data =
-2,-5,21,-10,-2,4,-12,7,9,4
12,1,-9,21,0,0,12,-2,8,-10
-2,-7,7,10,-7,-22,-1,-21,12,-6
5,-8,5,-23,3,-5,4,-3,1,7
17,-1,-9,-4,-5,-2,-4,-9,-2,-18
21,-2,9,-6,29,-35,26,24,-30,2
The top-left entry -> -2
The third smallest entry? -23
The entry in the top-right corner? 4
The entry in the bottom-left corner is 21
The entry directly above 17 is 5
The third largest entry? 24
The bottom entry of the column that holds the largest entry? 29
The top entry of the column that holds the largest entry? -2
The last entry, reading row by row is 2
The entry directly above 24? -9
The entry directly above the largest entry -> -5
The fifth-last entry, reading row by row? -35
The entry just right of the smallest entry: 26
The 2nd entry on the main diagonal: 1
The smallest entry in the last column? -18
The second smallest entry -> -30
The entry just left of the largest entry is -6
The 3rd entry in reading order? 21
The entry directly above the smallest entry? -2
The fourth entry in reading order is -10

Read these off the matrix that follows. Indices start at 0.
1) Which number is the entry just right of 15?
2) Which number is the top-left entry?
3) Which number is the entry directly above 25?
4) Which number is the bottom-left entry?
5) Which number is the top-right entry?
6) Which number is the entry at row 0, column 1?
7) Which number is the top entry of the column that holds the largest entry?
8) Which number is the entry in the bottom-right corner?
  0   -3   -8    2    4    2    2   -4   10   18    1    1   -5    8    3
  6   -5   -4  -33   12    1   17   -3   -6    4   15    8   -4   -5   13
 -3  -12  -15    7   11    4   -2    1   -2   25    6    4   -4    9   -5
  7  -16    1    5    6   11   -9    3    8    4    4    4   -1   10  -30
  1   18   19  -19  -23  -10   -5    0  -22  -30  -14  -11   21  -23    4
1) 8
2) 0
3) 4
4) 1
5) 3
6) -3
7) 18
8) 4

Questions about the row below.
1) Report the smallest entry.
2) Report the 1st entry from the left.
3) Report the median of all entries.
4) Report the entry just left of the smallest entry.
5) Report the second entry from the right.
6) Report the 3rd entry.
7) Report the 2nd entry from the left.
array([ 0.4,  0.1,  1.1,  0.4, -1.2, -0.1,  0.6, -0.2, -1.5, -1.1, -0.6])
1) -1.5
2) 0.4
3) -0.1
4) -0.2
5) -1.1
6) 1.1
7) 0.1

m =
-25, -2, -36, 14, -11, -16, 18, -24, 22
13, -16, 5, -21, -30, -4, -14, 3, -12
Rows and columns are numbered from 0.
Which number is the bottom-right entry?
A: -12
Which number is the top-right entry?
A: 22
Which number is the entry in the top-left corner?
A: -25
The entry in the bottom-left corner is 13
Which number is the entry in row 0 and column 1?
A: -2
Which number is the entry at row 0, column 2?
A: -36
Which number is the entry just right of -14?
A: 3
Which number is the entry directly below the smallest entry?
A: 5
Which number is the entry just left of -24?
A: 18

Questions about the row below.
1) Give the third entry from the right.
2) Give the last entry.
3) Give the 5th-last entry.
4) Give the entry just left of -0.02.
[-0.04, -0.02, 0.17, 0.06, -0.13, -0.13]
1) 0.06
2) -0.13
3) -0.02
4) -0.04

Questions about the matrix below.
1) Give the entry just right of -0.327.
2) Give the smallest entry.
3) Give the 3rd smallest entry.
4) Give the 1st entry in reading order.
5) Give the 2nd largest entry.
6) Give the 4th entry in reading order.
[[ 0.043  0.312  0.967  0.228 -0.575 -0.377  0.816  0.055 -0.141  0.321
   0.184]
 [-0.314  0.116  0.277  0.457  0.230  0.928 -1.734  0.310 -0.274  0.004
   0.148]
 [ 0.172  0.621 -0.466 -0.002  0.292  0.097  1.703  0.077 -0.193  0.044
   0.102]
 [-0.199  0.517  0.727  0.219  0.432 -0.280 -0.812  0.103 -0.841  0.424
   0.305]
 [ 0.739  0.212 -0.053  0.257 -0.265 -0.213 -0.489  0.123  0.325  0.186
   0.107]
 [ 0.566  0.038  0.232 -0.051 -0.107  0.541  1.285 -0.043 -0.132 -0.284
   0.117]
 [-0.272 -0.327  0.711  0.027  0.921  0.229 -0.116  0.015  0.195  0.180
   0.157]
 [ 0.068  0.297  0.326 -0.232  0.697  0.320  1.054  0.222 -0.084  0.044
   0.221]
 [ 0.233  0.461 -0.042  0.404  0.321 -0.977  0.436  0.094 -0.711 -0.008
   0.027]
 [-0.194  0.817 -1.046 -0.479  0.198  0.114 -0.331  0.085 -0.070 -0.301
  -0.037]
 [ 0.532  0.580  0.614  0.167 -0.289  0.192  1.441  0.208 -0.933  0.009
   0.080]
 [-0.232  0.624 -0.131 -0.565  0.122 -0.346  0.268 -0.170  0.271 -0.027
   0.163]
 [ 0.283  0.365  2.820  0.441  0.301  0.418  0.768  0.428  1.089  0.461
   0.007]
 [-0.548 -0.350  0.903  0.060  0.421 -0.337  1.509 -0.165 -0.070 -0.214
   0.102]]
1) 0.711
2) -1.734
3) -0.977
4) 0.043
5) 1.703
6) 0.228

W =
[[-0.042 -0.012  0.086 -0.015 -0.038 -0.009  0.011 -0.143 -0.176 -0.047
   0.018 -0.155]
 [ 0.090 -0.042 -0.079 -0.092  0.069  0.002 -0.072 -0.085 -0.110 -0.066
  -0.131 -0.059]
 [-0.057 -0.064 -0.196 -0.224  0.024 -0.003 -0.028 -0.120 -0.177  0.115
  -0.130  0.040]
 [-0.077 -0.030 -0.085 -0.080 -0.048 -0.096 -0.057  0.014 -0.057 -0.111
  -0.112 -0.094]
 [-0.052 -0.052 -0.109 -0.121  0.222 -0.015  0.038 -0.039 -0.121 -0.025
  -0.131 -0.069]
 [-0.051 -0.044 -0.080 -0.098  0.049 -0.077 -0.031 -0.005 -0.037 -0.049
  -0.036 -0.001]]
Read off the first entry in reading order.
-0.042
Read off the entry just left of the largest entry.
-0.121
Read off the 3rd smallest entry.
-0.177
The largest entry is 0.222
The entry just left of -0.048 -> -0.080
The entry just left of -0.025 -> -0.121
The entry just right of 0.002 -> -0.072
Read off the entry just left of 0.018.
-0.047
Read off the entry just right of the largest entry.
-0.015
Read off the entry just right of -0.044.
-0.080
Read off the entry just right of 0.090.
-0.042
The entry just right of the smallest entry -> 0.024
The 3rd largest entry is 0.090
Read off the third entry in reading order.
0.086
The entry just left of the smallest entry: -0.196
